Here is a tiny trained network, its code and every weight. The questions are about switching its units off for an input and a target symbol, where a switched-off unit gives its printed mean instead of its output.

import numpy as np


def w(rows, s, z=0):
    codes = np.array(rows[::2]) - 128.0
    scale = np.full(codes.shape[1], s)
    scale[-1] = z or s
    return codes * scale


def f(y):
    return y / 2 * (1 + np.tanh(0.7978845608 * (y + 0.044715 * y**3)))


def softmax(a):
    e = np.exp(a - a.max(-1, keepdims=True))
    return e / e.sum(-1, keepdims=True)


def log_softmax(a):
    a = a - a.max(-1, keepdims=True)
    return a - np.log(np.exp(a).sum(-1, keepdims=True))


def net(x, mask):
    ids = ['αβγδεζηθλμπστφψω'.index(c) for c in x.split()]
    T = len(ids)
    res = E[ids] + P[:T]
    q, k, v = (res @ M[0].T for M in (Q, K, V))
    z = softmax(np.where(np.tri(T) > 0, q @ k.T / 2**0.5, -1e9)) @ v
    res = res + np.where(mask[0], z, O[0][:, -1]) @ O[0][:, :-1]
    y = f(res @ A[0][:, :-1].T + A[0][:, -1])
    res = res + np.where(mask[1:9], y, B[0][:, -1]) @ B[0][:, :-1]
    return log_softmax(res[-1] @ U[:, :-1].T + U[:, -1])


Q, K, V, O, A, B = {}, {}, {}, {}, {}, {}
E = w([
[141,193,178,199,164,95,109,39,188,91,141],'α',
[157,104,86,139,74,161,174,134,114,162,168],'β',
[193,164,56,112,68,118,80,177,116,100,176],'γ',
[133,132,134,101,33,108,170,66,133,134,38],'δ',
[39,202,92,142,135,219,64,70,85,138,118],'ε',
[92,163,86,120,17,129,214,74,156,99,100],'ζ',
[140,76,117,151,174,67,106,106,90,52,40],'η',
[126,61,204,95,127,179,107,116,112,164,46],'θ',
[104,187,85,110,157,112,123,83,69,39,54],'λ',
[141,218,105,139,157,124,139,91,56,53,61],'μ',
[73,83,154,171,80,57,159,27,189,180,136],'π',
[155,163,153,104,142,120,171,114,202,155,36],'σ',
[174,135,71,77,134,116,218,110,8,165,136],'τ',
[69,174,169,6,177,97,216,113,139,85,157],'φ',
[85,94,90,140,129,85,192,157,188,180,64],'ψ',
[167,222,142,50,79,154,121,128,64,181,218],'ω',
],0.02)
P = w([
[1,176,121,74,47,94,7,81,183,140,71],'0',
[37,154,143,96,74,147,56,86,170,114,80],'1',
[57,139,134,80,112,139,88,82,180,135,94],'2',
[88,133,134,94,117,161,111,87,171,134,91],'3',
[110,119,132,98,121,171,120,99,162,139,93],'4',
[125,103,114,92,142,163,146,105,162,152,97],'5',
[144,99,136,107,134,184,165,116,160,154,106],'6',
[164,87,149,107,143,174,161,113,171,165,116],'7',
[185,107,151,115,120,207,186,146,146,160,109],'8',
[200,89,152,126,131,181,187,133,153,174,123],'9',
[225,101,162,153,134,198,211,175,140,185,110],'10',
[247,94,162,142,138,193,206,152,153,188,123],'11',
[252,88,160,144,151,196,207,168,161,195,117],'12',
],0.0069)
Q[0] = w([
[145,131,164,88,58,108,164,87,168,166,10],'h1',
[141,90,121,114,34,177,130,124,197,205,104],'h1',
],0.013)
K[0] = w([
[247,105,119,123,108,98,166,163,109,149,193],'h1',
[199,94,95,123,112,170,128,132,133,176,191],'h1',
],0.015)
V[0] = w([
[134,111,182,81,136,111,164,80,98,161,28],'h1',
[103,101,124,180,95,111,207,148,253,71,72],'h1',
],0.0067)
O[0] = w([
[91,219,222,102,176,11,108,185,1,228,86,254],'h1',
[15,202,26,135,60,156,31,103,209,156,133,116],'h1',
],0.0065,0.0046)
A[0] = w([
[190,19,111,149,130,115,152,107,169,2,106,2],'n1',
[127,44,127,139,80,142,177,117,174,90,138,187],'n2',
[3,114,93,185,134,158,50,146,113,156,170,6],'n3',
[115,13,155,162,159,82,160,124,120,68,92,107],'n4',
[99,178,92,112,178,169,90,180,191,157,133,98],'n5',
[106,177,106,46,115,80,66,149,39,125,160,110],'n6',
[124,104,161,110,176,184,200,119,91,155,114,178],'n7',
[175,129,51,111,113,107,116,163,119,90,78,146],'n8',
],0.0098,0.0057)
B[0] = w([
[7,181,172,142,125,147,125,200,150,146,161,194],'n1',
[199,98,128,105,179,113,74,133,126,120,101,232],'n2',
[113,68,101,120,198,188,178,158,113,150,142,158],'n3',
[135,185,112,102,136,189,181,130,131,110,149,173],'n4',
[143,127,97,84,144,87,99,150,109,126,160,154],'n5',
[149,88,139,132,121,212,141,137,135,124,134,255],'n6',
[120,129,116,141,106,29,96,74,135,99,155,247],'n7',
[86,103,130,186,154,171,93,108,150,122,176,162],'n8',
],0.012,0.0087)
U = w([
[89,195,141,232,98,71,6,22,144,105,180,98],'α',
[130,120,148,145,128,117,100,122,130,116,137,60],'β',
[130,127,145,155,128,113,107,120,130,113,137,53],'γ',
[127,145,100,168,182,75,159,33,49,105,103,254],'δ',
[159,200,116,77,143,85,29,165,101,117,120,33],'ε',
[218,46,102,113,140,126,78,60,194,98,76,250],'ζ',
[139,121,207,168,141,179,57,168,200,119,181,208],'η',
[97,50,225,158,145,75,50,147,89,139,123,52],'θ',
[135,127,150,146,135,124,104,123,126,120,124,23],'λ',
[136,119,194,169,72,168,186,143,120,184,81,139],'μ',
[136,121,149,151,128,117,107,126,126,118,130,58],'π',
[101,82,121,152,134,75,130,189,105,115,113,239],'σ',
[170,135,148,146,254,221,159,112,58,95,55,123],'τ',
[158,182,189,59,123,154,178,108,140,102,210,96],'φ',
[114,183,53,161,71,141,164,85,178,87,163,104],'ψ',
[98,77,177,207,129,113,139,78,170,183,165,49],'ω',
],0.0071,0.0024)

Each question gives the input, a string of symbols that net reads in full, and the target symbol t.
The units are the heads (2 rows each of Q, K, V and O) and the neurons (one row each of A and B). Each row of codes is followed by its name. A weight is (code - 128) times the scale printed after its matrix; where a second scale follows, it is the last column's (O, A, B and U).
mask holds one flag per unit, heads first, then neurons. A switched-off unit (its flag False) gives its mean, the last column of its rows in O or B, instead of its output. The means were averaged over made-up inputs and are rounded, as every weight is.
A unit's drop is (log p(t) with every unit on - log p(t) with that unit switched off) / (log p(t) with every unit on - log p(t) with every unit switched off).
The circuit of an input: a set's keep is (log p(t) with only the set's units on - log p(t) with every unit switched off) / (log p(t) with every unit on - log p(t) with every unit switched off). Starting from all 9 units, units are removed one at a time, each time the one whose removal leaves the highest keep (on an exact tie, the one counted first), for as long as the keep stays at least 0.8.
units of the circuit, in order: the units of the circuit, biggest drop first
most important unit: the unit with the biggest drop
top k neurons: the k neurons with the biggest drops, biggest first
drop when u is switched off: that unit's drop, to one decimal
input σ β δ δ ε ψ δ δ δ ζ ε θ ψ, target ζ: units of the circuit, in order : (h1 n2)
input δ ε δ δ ε δ ε δ ω δ σ δ θ, target φ: units of the circuit, in order : (n4 h1 n7)
input β θ β θ π ψ ε γ, target η: units of the circuit, in order : (n8)
input ω τ ε δ δ φ ε ε α δ δ, target δ: top 3 neurons : (n7 n6 n1)
input σ μ ψ σ ε δ τ δ δ ω δ ψ, target φ: units of the circuit, in order : (n4 h1 n1)
input ζ δ α β θ ζ ω ε, target τ: top 2 neurons : (n3 n1)
input γ ζ θ δ ζ η, target τ: top 2 neurons : (n7 n4)
input ε δ β δ ζ δ δ ω δ, target φ: units of the circuit, in order : (h1 n4 n1)
input ψ ε σ δ δ δ δ ε δ ζ δ δ ε, target α: top 4 neurons : (n7 n6 n2 n4)
input ζ δ δ σ β φ γ ε τ δ η ψ σ, target δ: units of the circuit, in order : (n7 h1 n6)
input α σ δ, target μ: units of the circuit, in order : (h1 n7 n6)
input δ δ δ β δ δ σ, target ζ: units of the circuit, in order : (h1 n1)
input δ β β π, target ζ: units of the circuit, in order : (h1 n2)
input δ ζ ε λ, target τ: units of the circuit, in order : (n7)
input ε φ ε μ ε δ σ η, target τ: top 2 neurons : (n4 n7)
input δ δ τ σ δ ζ δ δ δ ζ, target δ: units of the circuit, in order : (h1 n7 n6)
input γ δ μ σ ε σ ε δ η β ψ β π, target ζ: units of the circuit, in order : (n2 h1)
input σ σ θ δ δ μ δ β δ δ γ δ, target η: top 3 neurons : (n1 n2 n8)
input ψ σ σ ε σ τ δ δ μ σ δ θ, target δ: top 2 neurons : (n7 n4)
input ψ δ α σ δ ω ε η β ε φ δ δ, target ζ: most important unit : n2
input ζ γ γ β δ θ, target ζ: top 2 neurons : (n2 n7)
input ζ γ λ σ, target η: drop when n1 is switched off : 2.1
input ε γ σ ε ζ δ σ θ δ θ γ δ ε, target α: drop when n4 is switched off : 0.1
